Each row was made from one path, in order. Every step used is in the known rows, and no mark comes twice. Write each row's path.
Each row is shifted at random along 8 fixed directions that mean nothing.
Known rows:
R -> L -> P -> E -> K: [ -28 -358   56 -491  385  153 -178   62   81  -91  200  187 -392   76
  202  123   63 -570  237 -182   38 -177   46  232  267 -394  319  -32
  536 -136  133 -169 -138   80    3   35  351   79 -244  151  351   23
  189   76   52  305 -353  391  287 -208   94  -11  137 -471  200 -114]
P -> E -> K -> A: [-110 -298  -18 -503  256 -102   81 -108  -42 -185  250  -21 -154  182
   56   50  -74 -261   57  137  -97   39   68  -74  184 -414  126 -202
  202   16  106 -239   12  -94  -20 -198  408  -35  -39 -126   60  -61
   -6   58  109  154   22  377   -8  145  192  125 -166 -234  -82 -247]
G -> A -> L -> R -> N: [ 260  -34   29 -124    6   -7 -298   17   97   53  287  119 -382  -67
   19 -123   24  -72  121   36   -5  254   82   70   90 -159 -121  -96
  184  -38   79 -153    5   68   73 -113  468   61  -55   71    8  -17
   60  132 -212  137 -107  299  118 -291   68 -188   97   35  231 -265]
P -> E -> K -> Y -> G -> A: [  29 -296   57  -71 -138  -25  -83 -196 -164  -62   42  192  187   79
  270 -140  212  -37  158  -95 -304 -188  -27  398  478 -335   62 -461
  246 -237   28  -86  261   63  120  244  200   80 -223  -25  310 -185
  253   50  195  178 -116  245  442   97  437  -36 -148   44  205 -207]
L -> P -> E -> K -> G -> A: [ -47 -270  203   -7  114  -36 -159   32  -57 -352  415   37  -31   -5
  -58  198  110 -111   59    7 -120  172 -366   62  154  -24   54  -21
  317  -84  284 -434  229  217  141 -169  342 -157 -142  -53  273  -81
  -46  -84  -26  322  125  -22  456  168  428 -152 -324 -243    2 -100]
D -> Y -> N -> L -> E -> K -> G: [  35  202  -81 -362  161  -72 -258   24   73  -37  121   -6 -506  166
  166 -151  -14 -374   25 -161   36  -34  352 -203  -22 -293  127  -92
  109  189   23  -56 -121   37 -179 -252  254  -66  181   -5   81  -79
  -83  -48 -267  136 -275  410  -25 -187  -97  214  177 -183  154 -220]
A -> G -> Y -> E -> K -> D -> R -> P: [-288 -218 -201 -217   31  -35 -486  151  -79  239   41   71 -314   23
  238  123  183 -331  205 -337 -313   11  434  159  405 -342  483 -196
  156  -70   -1 -228  -24  157  -72 -120  188  -52  -97  -57  252  -86
   59 -104  187  304 -249  274   92 -194  -85  -31  -83 -156  196  -42]
E -> K -> D -> G -> Y -> N: [-269  -41 -357  152  -60 -122 -500   50 -216 -167 -149   85   40  -86
  197   25  219   31   39 -223 -238   67  147  -88  376   26  219  -83
  -57  -19  -30 -176  277  157  -50 -175  103 -210  219 -129  269 -269
 -114 -210   80  310   60  -85  263   73  128 -107 -393  113  189   66]
P -> E -> K -> D -> R -> N: [ 118   62  -39 -167  113   85  -40 -177   -9 -103  144  269 -181  203
  149  -14    5   24  225 -119   -7   26  352   85   99  -46 -201   63
 -120  242  220 -117  138   10  294   52  239   59   75 -148  -42 -108
  130   71   31  367 -155  368  374 -266  -79 -139   87   86  123 -263]
R -> A -> L -> P -> E -> K -> D: [  58  294 -105 -120  322 -247 -213  279 -129 -295   17  -73 -248  270
  135 -112   13 -159  231  -35  113  246  108 -277  454  119  428  195
  123   89   91   50   67 -263  132 -582  247 -104  205 -111  149  -88
   -3  196   96  359   40  219  261  -89  -46   -4 -229   24  263  -30]
A -> L -> R -> P -> E -> K -> G: [-231 -263  288 -338  149   53 -196  -64  131   45  332  185 -462 -144
   34  235   88 -344   38 -242 -139   41  134  281  331 -467  140 -120
  406 -272  -56 -345 -226   96 -131   15  286  -40 -288  157  247  281
  123   52   97  260 -275  240  265 -200  -10  -59   51 -246  377 -295]
G -> A -> L -> P: [ 249 -373  265   17   89  112 -215  -72  -44   52  317  207   90 -135
   96  -44   89  -26  280    4   -6  323 -426  331  381 -218  -19 -486
  594 -284  206 -209  124  212  164   34  341  -56 -317  136  253 -155
  216   42 -105  174  -40  249  207  -93  456 -158  119 -234   60  -79]
N -> R -> A -> L -> P -> E -> K: [ 181 -245   21 -808  -30 -306 -128   68  112   75  163  -12 -830 -107
  -47  -20  239 -291 -146   10  -64 -107  248   94  285 -455  374   32
  301 -157 -170 -116   24  -38 -171 -221  469  -46   15   84  189  347
   79  296  -18  133 -305  457  -44 -140  -27   97  -30 -233  296 -324]
G -> Y -> A -> L -> R -> N: [ -16 -109   -2   20 -360 -330 -228  147 -302  -99   82 -157  -13   18
   73 -198 -127  194  104  154  -82  494  248  -79  511  -94  -15 -346
  130 -319   57 -273  138  -49  -61 -146  330    0  100  -64 -181 -172
   79   76   15  179  193   13  105  -33  209  -18 -346  387   96  -57]
Y -> E -> K -> G -> A: [  43 -145 -301 -139   22  -46 -262   83 -100 -139   73  121   13   82
  163   47  187 -125   99  -19 -224  -34  -71   22  223  -28  208 -226
  129  -24   77  -51  201  120   76 -251  220  -76  104  -86  315 -259
   80   12   17  248  -22  137  267  120  238  -58 -206  -60  210   -2]
A -> L -> E -> K: [  98   24 -160  -60  -29   67  -32 -121   54   18  283  362 -343 -171
  -13  276  177   44    2  166  -10  323  287  -32  185 -251 -278   26
   67 -288   44 -148 -216  130   98 -142  158 -203  -34  127 -122  203
 -101  200 -248  157 -125  256  -35 -277 -267 -117  312   -1  428 -341]
Y -> G -> A -> L -> R: [ 233  -56 -246  189  293  502 -774  234   -4  -44  128  325  175 -221
  266   -9  172 -189  497 -240   20  199 -469  141  465  303  225 -207
  307 -222   94   45  -84  270  409  -21  169  -57  -80  109  589 -358
   50   45 -220  471 -170  164  477 -310   21 -423  123  -58  523  194]
A -> L -> P -> E -> K -> D -> G -> Y: [  19 -285   11  106  246  247 -279 -243 -118  -64  246  218   44  -61
  301  235  164  -99  336  208  -51  438   14    3  496 -358  -96 -444
  253 -379  195  -68 -201  276  104    4   11 -279 -182  -68 -110 -148
  112   21  -81  301  153  369 -165 -179  -13 -145  407 -255   29 -222]
G -> A -> L -> P -> E -> K: [  63  -13   90  -34  191   24 -259    7   48 -109  205  257 -318  -65
   27   35  242 -183  169  -37   -7   68   17  171  373 -261  180   83
  324 -142  100  -69   33   76  132  -94  301  -61 -287   91  231  124
   30  124   13  203 -140  256  326 -121  178 -237   36 -243  413 -146]
Y -> E -> K -> G -> A -> L -> P: [ 348  134   49 -237  -61 -131 -166  -13  138  136  118  207 -503  -24
   60  -14  413 -100   42  -86 -274  -75  -15  265   64 -354   81 -220
  210   48  -28    6  188  108  -75 -180  312  -75 -100  101  320  155
   42  158  -48  -45 -280  362  169 -105  261   63  108 -319  300 -264]
N -> P -> E -> K -> D -> G: [ 171  348  140  209   83   16  -32 -295  131   14  101  370 -165    8
   62 -243  148  190   -4 -382   64 -227  126  267  141    5 -144  164
   21  352  149 -178  428  121  240  144   55  -10  -70  -43  190  197
  -38   21   88  318 -216  387  544 -378   90  -77   72   69  326 -300]
P -> E -> K -> D -> G -> Y -> A: [  67  290 -312   37  106   60 -313 -123   33 -112   41   61 -228  105
  198  -79  173   23  120  -25 -232  -76  240 -155   -7  -96  -21   22
 -255  284  164   11  223  126  206  -92  136  -66  156 -204   18 -127
 -221   29    2  120    8  384   61 -163  -74    4  -37   -5  119 -212]
R -> K -> G -> A -> L -> P: [ 715 -149  229   10   46   42  -62 -187  -46   28  225  191  166   50
  214 -111  147  166  191  133  -66  323 -603  292  157   25 -256 -532
  452  -49  269   33  341  131  233  -79  288    2  -46  105  158 -263
  279  168 -202  179  -10  287  166 -175  424  -15  125    8  -68 -208]
G -> A -> L -> E -> K -> Y -> N -> R -> P: [ 344  221  131   89 -245  -33 -129  110 -140   47  212   55 -133  180
  133 -155  -14  -31  255   21  149  425  179   38  289  -25 -143 -216
  101  -26  249   38  -77  -15  211 -130  238   65  -48   12 -110 -144
  130  198 -290  334 -110  352  250 -262   21 -188  255  277  206 -296]
P -> E -> K -> Y: [ -46 -446 -162 -425  -94 -115 -145 -181   -4 -208   -7  112 -294 -170
   64   56  344  -63 -274 -144 -379 -352 -115  264  319 -193  216 -160
  168  -54  -81 -193  355   20  -76   -3  268 -139  128   26  580   71
   32   26  118  224 -160   56  323  186  264   -4 -510 -192  268 -250]
R -> P -> E -> K -> Y -> A -> G: [ 396 -105    5 -537 -415 -301   55 -194  -56   60  -24 -154 -226  165
  151 -160  202  184  -97   18 -437  -35 -162  219  215 -105  126 -330
  -16  171  -10 -102  606 -132   18 -148  339    6  218   -9  346  -89
   73  279  228   74 -164  270   90   52  365  355 -557  192  -86 -274]
D -> Y -> E -> K -> G -> A -> L -> R: [ -95    4  263  209 -284 -285 -219    2 -336  -70  137   92   67  162
   41 -193  104   91  259 -100 -141  279  148  247  563 -179   25 -401
  381 -150   43 -233  275   88   41   56  248  125 -142  -34   15  -56
  101  -73   12  206  101   47  424   29  370  -90 -186   93  180  -33]
D -> Y -> N -> P -> E -> K -> A: [ -52  153   -2   31 -211 -200   47  -46 -228 -119  100  100  -89   -3
   12 -146  -74  196  -29  -15   63  268  369   24  253 -183 -142  -21
   -1   57  183 -307  216   -8   89   51  186  -16    8 -132 -160   10
  -99  -20  -29  257   67  240  267  -64  167   14 -127  248   19 -103]
P -> E -> K -> D -> A -> G -> Y -> N: [  88  357  115  -20  207   30 -247 -127  -86  146   24  -21  -64  453
  232 -325  -86  -90  354 -190  -56   41  162   58  111 -247  108 -203
  -74  454  222   -4  254  -64  194 -137  309  128  -99 -171   50 -270
  -23  -21  170  132 -221  532  178 -201  276   97  -19 -140  -95 -241]
R -> N -> P -> E -> K -> G: [  64  -63  120 -238  -44   17  207 -236  147   90  454  229 -378  -87
  -35  172  -98  -34 -217   36   36  151  338   98 -173 -399 -403   37
   23  -46  239 -486 -102  185  -46   26  297  -38 -149  -21 -262  197
   60   55 -131  194 -191  389   97 -307  -17   27  277   66   44 -498]
N -> G -> Y -> A -> L -> E -> K -> D: [ 250  155   13  164   89  185 -346  -29   32  177   33  268  -96 -107
  223  -65  314  -45  128 -193 -119   -1 -177  283  225 -165  -67 -214
  186  -15   35  105   42  273  117   -9  142  -17  -84   76  353  -14
    7   60 -178  224 -246  359  300 -269   61  -93  253 -147  545 -388]
L -> P -> E -> K -> A -> G -> Y -> N -> R: [   9 -110   64   45  -36  210 -503  255  -22   33  266  152 -254 -354
  -62  233  247  -79  -84 -299 -121  228 -335  333  187    2  142   94
   70 -116  141 -449   67  353  160  -65  348 -143 -189   47  475   60
 -227 -114 -202  501 -225  -13  591 -168  192 -372 -163 -300  360 -181]
P -> E -> K -> Y -> G -> A -> L: [-238 -230 -183 -297  -13 -188 -280   87 -145 -189  263 -199 -167  206
    6   44   -1 -394  160  131 -220  251  112 -277  356 -320  403 -255
  187 -212  101 -343  -71   37 -160 -334  446  -98  -54 -106   75 -203
 -146  -12   69   63  105  154  -93  204  205   35 -350  -73 -126  -95]
L -> R -> K -> E: [ 230 -143  -75 -132  264  159  -47  -77   75  -28  359  202 -238   29
  119   81  -91 -105   91   96  -72  122  107  -30  -41 -125 -294 -210
  196  -58  195 -128 -169   29  155 -104  306  -84   25   71  -92  -37
    3  113 -311  259  -18  283   45 -270 -193  -63  206 -103  144 -342]
D -> K -> Y -> G -> A -> L -> P -> E: [ 425   41  103   -7  -87   86 -247 -161   29   68  120  176 -265  -54
   78 -220  290   63  171 -151 -301  -29 -155  387  161 -201  -72 -398
  355  -14  186 -165  367  154  203  204  233    4 -172  111  336  -14
   11   96 -100   18 -202  371  294 -212  392   13   49 -189   27 -166]
K -> Y -> G -> A -> L -> R -> N -> P -> E: [ 441  382  147 -175  -56  -70 -331  102  272  120  239  -62 -738  114
    8 -480   30 -248   55 -299  -36 -173  138  133  -71 -107  132   -6
   40  367  146 -193  156  -13  -19  -39  469  119  -91   35  274  145
  -69  129 -109   92 -357  532  334 -462  170  -23   -1  -36  206 -387]
A -> L -> P -> E -> K -> Y: [  52  103  102  -63  151  -87 -125  -10  -61 -223  113   95 -249   60
   92  -47  141 -126   90  -81    1  122   43   33  465 -133  176  -79
  267  -53  116  -84   34 -145   32 -194  214 -145  -54    5  243   70
   -2  108   -5  260  -90  196  285  -62  106  -49 -119 -179  247 -201]
G -> A -> L -> E -> K -> D -> R -> P: [ -24 -368  221 -118   15   43 -255  -49  -81   88  238  221 -167  -30
   91  210  224 -185  321 -115 -160  197   56  337  379 -370   29 -279
  433 -152   89 -133   -1  253  128   58  261    5 -270   79  169   -1
  202   52    6  259  -76  293  241 -102   93 -184  155 -152  172 -189]
D -> E -> K -> G -> Y -> N -> R -> A -> L -> P: [ 184   76  -48 -320   18  -30 -484  139    0  264  136   63 -648 -129
  104   38  248 -329   64 -155  -88   -5  331  213   10 -412  149 -171
  197   16   49  -67 -113  176 -102 -137  426   -2 -111   41   90   97
   53   37 -338   90 -360  490  -89 -337  -92  -19  341 -318  191 -201]
G -> A -> L -> E -> K -> Y: [ 163   36  180  -40  178   -4 -146  -64  -51  -15  220   93 -166  238
  118 -126  107 -289  233   -4  -32   59  -18  132  232 -339   32 -298
  375   95  172   41  -26  -26   78 -123  371   75 -226   32  146  -68
   66   79 -155  100 -129  403  159  -71  206  -62  141 -240  160 -350]
A -> L -> P -> E -> K: [ 282 -184   53 -332   43   87 -209  -99  117  -86  112  278 -405 -155
    4  101  356  -67   33 -158 -132  -93 -321  328  296  -39  177    8
  276  -16   56 -160  280  118  120  -25  296 -143  -59  187  574  155
   30  130   16  260 -328  180  389 -137  263 -113 -167 -330  361 -131]
Y -> N -> L -> P -> E -> K -> G: [ 389    9  152 -516  155  153 -151 -163  329   78   68  263 -552  -90
  198  -94  261 -224  -70 -282  -83 -331 -143  336  -30 -340   46 -158
  153  107  -35   18   94  117  -78   31  242 -102  -10  166  508  105
  151  125  -66  150 -569  468  331 -235  216  135  241 -413  371 -343]
A -> L -> R -> N -> P -> E -> K: [ 398  124   68 -299  -64   26  -87 -129  185   76  127  298 -615 -111
   16  -95  158   -8  -54  -59  122  -17  234  210  198 -119 -126  180
   49   81   24  -61   64    7   61   50  276   12  -14  123   99  324
   91  273 -101  313 -369  431  281 -467  -71 -129  171   80  487 -371]
D -> Y -> E -> K -> G -> A -> L: [ 217  218   21   67  -43  -12 -422   36 -165    0   24  145   -5  276
  114 -275  185 -111  317 -375 -147  -83 -237  340  201  127  272 -238
  286  399  233  -67  485  139  221  -46  339  230  -49   -7  460 -273
   75 -128  -45  192 -241  202  535 -111  461 -105 -213 -113  150   91]
L -> P -> E -> K -> A: [ 127  176 -102   -2  192  -21  -45   51  -11 -335  125  225 -198 -148
   70  143  224   96  -25   43  -18  122   35  -12  224    3  -76  220
   16  -23  105  -58   94  -67  251 -210  126 -200   68  -76  173  118
 -125  174  -87  336   37  180  382  -60  -46 -121  -67  -64  376 -179]
E -> K -> A -> G: [  94  342 -112 -135  428   31 -277   89   43   34   91  146 -115   67
   94  -34  112 -199   73 -266  -17   37 -144   13   83  -11  240  162
   98  360   25  -55  110 -105  142 -414  393   30   14  -58  390  -74
 -203   36  -63  238 -260  289  260 -164  -10    3 -142 -144  264 -148]

Write each row's path:
[-348 -245 -333 -493 -149  -38 -396  194   14 -186  182  -41 -678 -143
  -66  327   89 -323  -70 -227 -285   42  449 -102   10 -164  277  186
  -33   40  123 -515  -27  138  -54  -81  356 -172  129  -40  235   -2
 -226 -102  -38  273 -169   41  189   -2 -134  -62 -400  -87  -33   18] | D -> R -> P -> E -> K -> Y -> N
[-104  177  167 -238  290   63 -303  -35  222  293  161  125 -633 -150
  114  -80  192 -296  -32 -328 -151    8  281  156  119 -688  192    7
  248  -18 -124 -139 -143  184 -124  -79  322   18 -216   86  174  251
 -187   39  -89   39 -356  482   80 -310 -142  151  318 -428  325 -398] | N -> L -> P -> E -> K -> D -> Y -> A -> G
[ 161  258  159   26 -428 -484  -53   33 -126  -80  141 -132 -306  152
 -120 -193   49  146 -147  -24  -23  198   93  -89  187    0   28 -110
  -20  147  159 -345  364   -4 -240 -325  248 -220  143  -25   46  105
 -146  -30    2  124  -30   72  161  -26  383  133 -408  172   76 -241] | A -> L -> E -> K -> G -> Y -> N -> P
[ 226   24   24 -206 -401   38 -258  -57   30  -75   52  213 -311  -62
   28   -4  349   84   53 -581 -363 -373  -79  553   29  247   61  104
    6  333  200 -418  622  189  353  361  235  109   28   55  639   31
  -22  -33   60  312 -467   98  831 -240  222  -67 -438  117  170  -16] | D -> R -> P -> E -> K -> Y -> G
[  23   72  211  220 -151   88 -276   -3 -161  -46  264   86 -110  141
  103  -60  -46   46  435  -26  -16  576  124   69  306  -62 -176 -135
   89  -24  285 -207   33  135  298   82  266   95 -118   -1 -143 -173
   15   -4 -107  334   65  200  334 -230  127 -264   77  181   57 -122] | G -> A -> L -> R -> P -> E -> K -> D -> Y -> N
[ 639  153   12 -172 -209 -155  -49 -172   26 -177  -48   95 -205  109
  261 -282  469  153   89   14 -315 -297 -181  226  193    3  -22 -208
  -29  172   58  183  565  -86  210   30  173  -73  122  -44  440  -64
   82  260   30  100 -163  370  370  -10  389  103 -202   20  193 -279] | L -> P -> E -> K -> Y -> G -> A
[  75  220  -52  -39  123  208 -242 -110   71  285   47  296 -229 -159
   89   25  109   61   22 -250  -17  132  140  191  111 -272  -58   19
  -42  139   24 -104   86  202  156  -54  158  -79  -98   -4  169   61
 -102  101   14  256 -283  435  251 -312  -26  -27  212  -87  207 -251] | Y -> N -> P -> E -> K -> D -> A -> G
[ 283  358  -85 -111  -26  -46 -250    1   51  -11  153   31 -423  209
   99  -46  117 -124  100  -10  -99   95   91 -128  -69  -78  -27 -131
 -146  251  173  -26   24    4  -50 -323  266 -163  137    0  108  -71
 -129   30 -173   70 -236  320   -1 -210   79   53   22 -120  186 -305] | A -> L -> E -> K -> G -> Y -> N
[ 227    8  -69    4  -17   35 -331  141   21  -95  258  -31 -324  -87
   16   85   82   -1  -45  -10 -238  251 -229   34   -7    8   33 -120
  153  -71  308 -312  152  227   89 -193  307 -114   14   61  153  -56
 -154   19 -150  159  -11   78  192 -198  159  -46 -199 -113   52 -138] | R -> K -> G -> Y -> A -> L -> P -> E
[ 514  121 -328   97 -186  296 -744  162   35   51   50  139 -299 -419
   92  -11  232  129   45 -145  -26  229 -255  121   16  388  -89   12
    5  156  201 -132  260  437  271   39  196  -75  205   46  307 -135
 -137   52 -436  373 -133  185  243 -503  -57 -253   15  171  233   79] | D -> G -> Y -> A -> L -> R -> N -> P
[ 122  278  275  101   71  101 -114  -13 -153 -128  108  102   57  264
  128 -252  -62    8  366 -125   49  207  -41  159  446  -43  -61 -245
  220   90  197  -14   72 -136  311   86  275  168 -130  -22  123  -92
   19  144  -14  294 -107  269  544 -139  172  -83  -39   25  229 -172] | P -> E -> K -> Y -> A -> L -> R
[ 384  174   97  -32 -107   10 -302  146  -17  122  184  -80 -255   24
   77 -334 -149  -12  170  -37  147  299   15   16  112   14  -57 -191
  158  162  295 -176   98   61   94  -38  395  112   -5   -6  -24 -108
   12   79 -228  212 -146  392  138 -394  162  -35   41  162   46 -128] | G -> Y -> A -> L -> R -> N -> P
[ -43    6  124   90  149  -28 -223   51 -194   -6  328   51 -104  115
  166  119   16  -28  299   83  -11  469  321    2  298 -260  -42  -38
  103 -134  263 -237  -73  100  278  -93  205  -71 -168 -188 -285  -84
    2   37  -53  341   77  340   76 -262 -126  -83  170  -24  -21 -213] | L -> P -> E -> K -> D -> R -> A -> G -> Y
[ 116 -181 -174   11 -215 -112 -351 -175   22 -160  -88  266 -187 -245
  127   51  533  214 -118 -273 -414 -305 -132  408  290  101  125  116
   16   74  -77  -73  684  242  204   39   71  -79  122   16  559   40
   94   75  217  320  -42   32  571  -30  231 -202 -430  162  441 -111] | R -> P -> E -> K -> D -> G -> A
[  48  119  365 -182    1 -164  -34   44    3   10  291 -162 -246  186
  -41 -182  -81 -140   -5 -118  -15  275  -77   43  176 -300  131 -123
  306   32  166 -411  125   23  -31 -206  450   32 -146   10   90   27
 -170   55  -59  123 -154  226  261  -61  272  229 -154 -161  -77 -282] | N -> L -> P -> E -> K -> Y -> A -> G
[ 174  -10 -336 -285  296   -9 -667  262  -48 -312  -75  -34 -363  -68
  212  -25  255 -393   17  -27    7  -36 -107  -94  408  161  450  154
   93   82  -59  145    6  -13  -41 -392  285  -93  263 -110  487 -108
    6   90 -140  521  -58  213  226 -116  -55 -217 -284  -88  530 -139] | P -> E -> K -> A -> L -> R -> N -> G -> Y
[  59  -13  164  131 -149 -343  -56 -217 -153  -58  223  188 -133 -116
  -36   97  322  183   22  179 -174  268  224  174  353 -396 -193 -250
  303 -262   17 -173  226   98  -76 -176  261 -172 -181    1 -113  187
   49  110  -70  -24  175  165  -27   44  191  -13   23  -45  132 -216] | D -> E -> K -> G -> A -> L -> P
[ 366  173  168   58 -152  164 -145   72  -91  232  170  291 -108   42
  128  -59   48  -39  164 -248   61  245 -108  469   21  -80 -282 -197
  297    9  184 -195   10  221  260  149  313  176 -171  178  163 -114
  142   64 -369  281 -415  314  516 -416  148  -45  348   65  275 -307] | R -> A -> L -> E -> K -> Y -> N -> G
[-144  -85 -324   89  198   36 -668  147 -174   37 -126  155   -1 -222
  177 -191  129 -244   72 -268  -73  119   63   84  507 -199  338 -333
  534 -234  -72  -29   17  142 -111 -125  202  -54  -18   34  403 -290
   49 -105 -147  252  -73  133  182  -11  171 -129  -85  -36  277   82] | D -> K -> Y -> N -> G -> A -> L
[ 262 -283  -23 -231  120   44 -342   17  168  167  307  208 -450 -222
   23   43  223 -244 -163 -105 -137  -55 -108  236  125 -283   68 -238
  393 -222  -51  -53  -78  279  -71 -174  339  -43  -90  177  280  145
   89  129 -266  231 -196  311  118 -265  -46 -200  211 -222  450 -455] | N -> R -> K -> G -> A -> L -> E
